Here is a tiny trained network, its code and every weight. The questions are about switching its units off for an input and a class, where a switched-off unit gives its printed mean instead of its output.

import numpy as np


def w(rows, s, z=0):
    codes = np.array(rows[::2]) - 128.0
    scale = np.full(codes.shape[1], s)
    scale[-1] = z or s
    return codes * scale


def f(y):
    return np.maximum(y, 0)


def log_softmax(a):
    a = a - a.max(-1, keepdims=True)
    return a - np.log(np.exp(a).sum(-1, keepdims=True))


def net(x, mask):
    res = np.array(x, float).reshape(1, 4) / 4 @ E
    y = f(res @ A[0][:, :-1].T + A[0][:, -1])
    res = res + np.where(mask, y, B[0][:, -1]) @ B[0][:, :-1]
    return log_softmax(res[-1] @ U[:, :-1].T + U[:, -1])


A, B = {}, {}
E = w([
[87,229,87,199,108,96,151,151,199,125],'x0',
[169,122,115,170,152,205,1,111,132,24],'x1',
[144,110,15,117,186,202,171,102,173,112],'x2',
[23,131,126,156,159,199,135,182,21,120],'x3',
],0.0093)
A[0] = w([
[139,33,129,149,102,140,56,75,88,100,102],'N0',
[171,127,76,167,114,167,1,180,141,99,1],'N1',
[103,74,55,106,186,86,210,150,126,161,180],'N2',
[196,91,163,113,108,101,117,119,158,131,98],'N3',
[133,122,189,142,38,85,97,181,72,108,75],'N4',
[194,74,205,20,125,174,141,91,107,160,99],'N5',
[177,185,93,176,94,75,148,100,199,104,135],'N6',
[70,144,166,191,128,168,160,162,88,104,38],'N7',
],0.0096,0.0038)
B[0] = w([
[103,176,151,187,86,117,132,67,94,150,246],'N0',
[211,151,209,72,60,88,184,143,83,191,254],'N1',
[127,146,177,194,83,134,195,121,96,122,239],'N2',
[145,87,92,145,175,255,115,164,57,107,204],'N3',
[166,116,80,191,177,146,220,72,103,118,240],'N4',
[84,179,148,154,108,147,40,85,70,181,253],'N5',
[110,129,139,127,118,223,43,115,12,137,251],'N6',
[70,156,134,61,194,123,113,149,114,91,211],'N7',
],0.0094,0.0083)
U = w([
[182,159,161,81,5,36,254,159,63,237,65],'0',
[10,163,115,160,103,107,69,134,96,189,238],'1',
[188,90,64,159,215,131,250,69,65,126,250],'2',
[59,92,109,91,208,168,88,178,48,132,178],'3',
[76,131,172,195,111,112,117,114,191,166,131],'4',
[170,82,93,90,155,31,117,168,156,61,1],'5',
],0.0081,0.0042)

Each question gives the input, the list of numbers given to net, and the class t.
The units are the neurons (one row each of A and B). Each row of codes is followed by its name. A weight is (code - 128) times the scale printed after its matrix; where a second scale follows, it is the last column's (A, B and U).
mask holds one flag per neuron, in row order. A switched-off neuron (its flag False) gives its mean, the last column of its row in B, instead of its output. The means were averaged over made-up inputs and are rounded, as every weight is.
A unit's drop is (log p(t) with every unit on - log p(t) with that unit switched off) / (log p(t) with every unit on - log p(t) with every unit switched off).
The circuit of an input: a set's keep is (log p(t) with only the set's units on - log p(t) with every unit switched off) / (log p(t) with every unit on - log p(t) with every unit switched off). Starting from all 8 units, units are removed one at a time, each time the one whose removal leaves the highest keep (on an exact tie, the one counted first), for as long as the keep stays at least 0.8.
units of the circuit, in order: the units of the circuit, biggest drop first
most important unit: the unit with the biggest drop
k most important neurons: the k neurons with the biggest drops, biggest first
drop when u is switched off: that unit's drop, to one decimal
input [-8,5,3,3], class 1: units of the circuit, in order : [N5, N0]
input [-7,-2,4,1], class 1: 3 most important neurons : [N5, N1, N4]
input [8,-5,-7,-8], class 1: most important neuron : [N6]
input [2,-1,-1,6], class 3: units of the circuit, in order : [N7, N0]
input [-8,8,-8,1], class 0: 2 most important neurons : [N1, N0]
input [6,-5,-6,7], class 3: units of the circuit, in order : [N7, N0]
input [-8,-2,-6,-6], class 1: 2 most important neurons : [N5, N0]
input [-6,-5,-7,-5], class 2: units of the circuit, in order : [N4, N3]
input [-8,-8,7,-1], class 0: 2 most important neurons : [N2, N6]
input [-5,-3,-6,-2], class 2: units of the circuit, in order : [N4, N1]
input [-1,-1,-4,4], class 2: units of the circuit, in order : [N4, N5]
input [-7,-1,3,2], class 1: 2 most important neurons : [N5, N1]
input [-6,-5,0,-2], class 1: 3 most important neurons : [N5, N1, N4]
input [4,-4,-3,-6], class 3: most important unit : N6
input [6,6,-1,-3], class 0: 2 most important neurons : [N1, N5]
input [-2,4,3,-4], class 0: 3 most important neurons : [N1, N4, N7]
input [4,-3,4,-8], class 3: 2 most important neurons : [N6, N4]
input [-7,-6,-4,3], class 1: 2 most important neurons : [N5, N1]
input [-4,-7,-8,0], class 2: units of the circuit, in order : [N4, N1]
input [-2,2,-5,3], class 2: 3 most important neurons : [N4, N6, N5]
input [-8,1,-2,0], class 1: 2 most important neurons : [N5, N0]
input [-7,6,-1,-2], class 1: units of the circuit, in order : [N0]
input [4,-1,-7,7], class 2: drop when N5 is switched off : 0.2
input [3,7,-2,1], class 0: drop when N1 is switched off : 0.7
input [-3,0,2,-8], class 3: drop when N3 is switched off : 0.3
